Here is a tiny trained network, its code and every weight. The questions are about switching its units off for an input and a target symbol, where a switched-off unit gives its printed mean instead of its output.

import numpy as np


def w(rows, s, z=0):
    codes = np.array(rows[::2]) - 128.0
    scale = np.full(codes.shape[1], s)
    scale[-1] = z or s
    return codes * scale


def norm(h):
    return h / np.sqrt((h * h).mean(-1, keepdims=True) + 1e-5)


def f(y):
    return np.maximum(y, 0)


def softmax(a):
    e = np.exp(a - a.max(-1, keepdims=True))
    return e / e.sum(-1, keepdims=True)


def log_softmax(a):
    a = a - a.max(-1, keepdims=True)
    return a - np.log(np.exp(a).sum(-1, keepdims=True))


def net(x, mask):
    ids = ['εηθλξπφψ'.index(c) for c in x.split()]
    T = len(ids)
    res = E[ids] + P[:T]
    q, k, v = (norm(res) @ M[0].T for M in (Q, K, V))
    z = softmax(np.where(np.tri(T) > 0, q @ k.T / 2**0.5, -1e9)) @ v
    res = res + np.where(mask[0], z, O[0][:, -1]) @ O[0][:, :-1]
    y = f(norm(res) @ A[0][:, :-1].T + A[0][:, -1])
    res = res + np.where(mask[1:13], y, B[0][:, -1]) @ B[0][:, :-1]
    return log_softmax(norm(res)[-1] @ U[:, :-1].T + U[:, -1])


Q, K, V, O, A, B = {}, {}, {}, {}, {}, {}
E = w([
[145,200,175,153,84,120,166],'ε',
[170,84,164,21,152,213,195],'η',
[108,183,126,202,108,141,98],'θ',
[186,101,155,193,171,177,156],'λ',
[172,237,107,198,121,19,147],'ξ',
[195,190,110,180,234,116,124],'π',
[186,83,125,253,60,163,157],'φ',
[117,202,113,198,200,210,77],'ψ',
],0.013)
P = w([
[87,95,215,73,81,94,7],'0',
[123,134,179,103,142,160,206],'1',
[140,122,173,108,149,254,148],'2',
[191,155,169,76,109,203,173],'3',
[173,162,86,154,125,172,89],'4',
[171,203,49,146,123,187,75],'5',
[195,199,70,113,119,207,104],'6',
[192,193,77,98,121,201,110],'7',
],0.0063)
Q[0] = w([
[222,144,131,239,219,114,110],'h0',
[251,233,94,211,99,254,184],'h0',
],0.0071)
K[0] = w([
[100,120,213,103,118,71,55],'h0',
[157,106,185,145,153,89,2],'h0',
],0.0066)
V[0] = w([
[121,1,151,185,21,211,109],'h0',
[155,110,152,169,202,200,125],'h0',
],0.01)
O[0] = w([
[80,98,49,66,40,119,167,218],'h0',
[150,65,60,130,254,81,160,254],'h0',
],0.012,0.0055)
A[0] = w([
[92,146,206,69,44,143,113,2],'n0',
[201,163,99,162,150,44,105,183],'n1',
[185,113,126,157,82,169,88,159],'n2',
[70,163,56,67,44,148,183,138],'n3',
[87,77,123,149,119,99,112,107],'n4',
[33,61,73,73,144,77,166,140],'n5',
[197,122,142,93,226,165,122,124],'n6',
[132,141,141,156,135,136,201,129],'n7',
[144,39,107,146,126,81,214,24],'n8',
[113,106,172,17,162,193,107,147],'n9',
[155,196,124,121,40,191,73,73],'n10',
[89,75,129,115,254,67,148,78],'n11',
],0.0093,0.0035)
B[0] = w([
[160,131,3,143,146,132,224,153],'n0',
[101,93,56,72,60,204,58,214],'n1',
[147,80,150,91,147,64,173,173],'n2',
[77,17,218,202,180,250,6,255],'n3',
[166,133,245,151,186,151,148,143],'n4',
[72,241,202,50,127,169,210,253],'n5',
[169,188,72,132,42,166,64,230],'n6',
[223,95,100,24,126,75,106,166],'n7',
[130,145,129,144,141,111,107,216],'n8',
[177,205,74,233,39,118,100,160],'n9',
[182,68,90,146,173,1,216,196],'n10',
[147,122,143,63,199,67,85,234],'n11',
],0.0064,0.0078)
U = w([
[149,174,120,184,57,95,243,3],'ε',
[61,134,165,83,9,180,133,72],'η',
[106,193,254,158,100,148,118,234],'θ',
[100,96,135,79,206,110,198,145],'λ',
[152,141,96,111,69,136,109,163],'ξ',
[156,89,111,92,164,81,51,57],'π',
[135,44,129,157,87,154,112,211],'φ',
[129,161,131,181,225,154,122,135],'ψ',
],0.0099,0.0031)

Each question gives the input, a string of symbols that net reads in full, and the target symbol t.
The units are the heads (2 rows each of Q, K, V and O) and the neurons (one row each of A and B). Each row of codes is followed by its name. A weight is (code - 128) times the scale printed after its matrix; where a second scale follows, it is the last column's (O, A, B and U).
mask holds one flag per unit, heads first, then neurons. A switched-off unit (its flag False) gives its mean, the last column of its rows in O or B, instead of its output. The means were averaged over made-up inputs and are rounded, as every weight is.
A unit's drop is (log p(t) with every unit on - log p(t) with that unit switched off) / (log p(t) with every unit on - log p(t) with every unit switched off).
The circuit of an input: a set's keep is (log p(t) with only the set's units on - log p(t) with every unit switched off) / (log p(t) with every unit on - log p(t) with every unit switched off). Starting from the 12 units with the biggest drops (on a tie, the unit counted first), units are removed one at a time, each time the one whose removal leaves the highest keep (on an exact tie, the one counted first), for as long as the keep stays at least 0.8.
units of the circuit, in order: the units of the circuit, biggest drop first
unit that matters most: the unit with the biggest drop
k most important neurons: the k neurons with the biggest drops, biggest first
drop of u: that unit's drop, to one decimal
input θ λ λ π ε θ, target φ: unit that matters most => n3
input ξ λ η, target ξ: units of the circuit, in order => (n9, n6)
input η λ λ θ η ε λ, target ξ: 4 most important neurons => (n3, n6, n10, n11)
input ε ξ ξ η λ ξ λ, target ε: units of the circuit, in order => (h0, n3, n10)
input φ π π η, target π: units of the circuit, in order => (h0, n11, n6)
input λ λ φ, target λ: units of the circuit, in order => (h0, n5)
input ψ ξ ξ ξ, target π: units of the circuit, in order => (h0, n1, n5)
input ψ π θ, target π: units of the circuit, in order => (h0, n11, n5, n6)
input θ φ λ ψ φ θ π, target φ: 2 most important neurons => (n3, n11)
input ψ λ π, target π: 4 most important neurons => (n11, n5, n6, n1)
input φ φ λ λ, target η: drop of h0 => 1.0
input ψ λ ε, target π: drop of h0 => 0.4
input φ λ φ λ φ π, target η: drop of h0 => 0.6
input η θ λ φ η π, target ξ: drop of n3 => 0.2
input λ ε ξ η, target ξ: units of the circuit, in order => (n9)
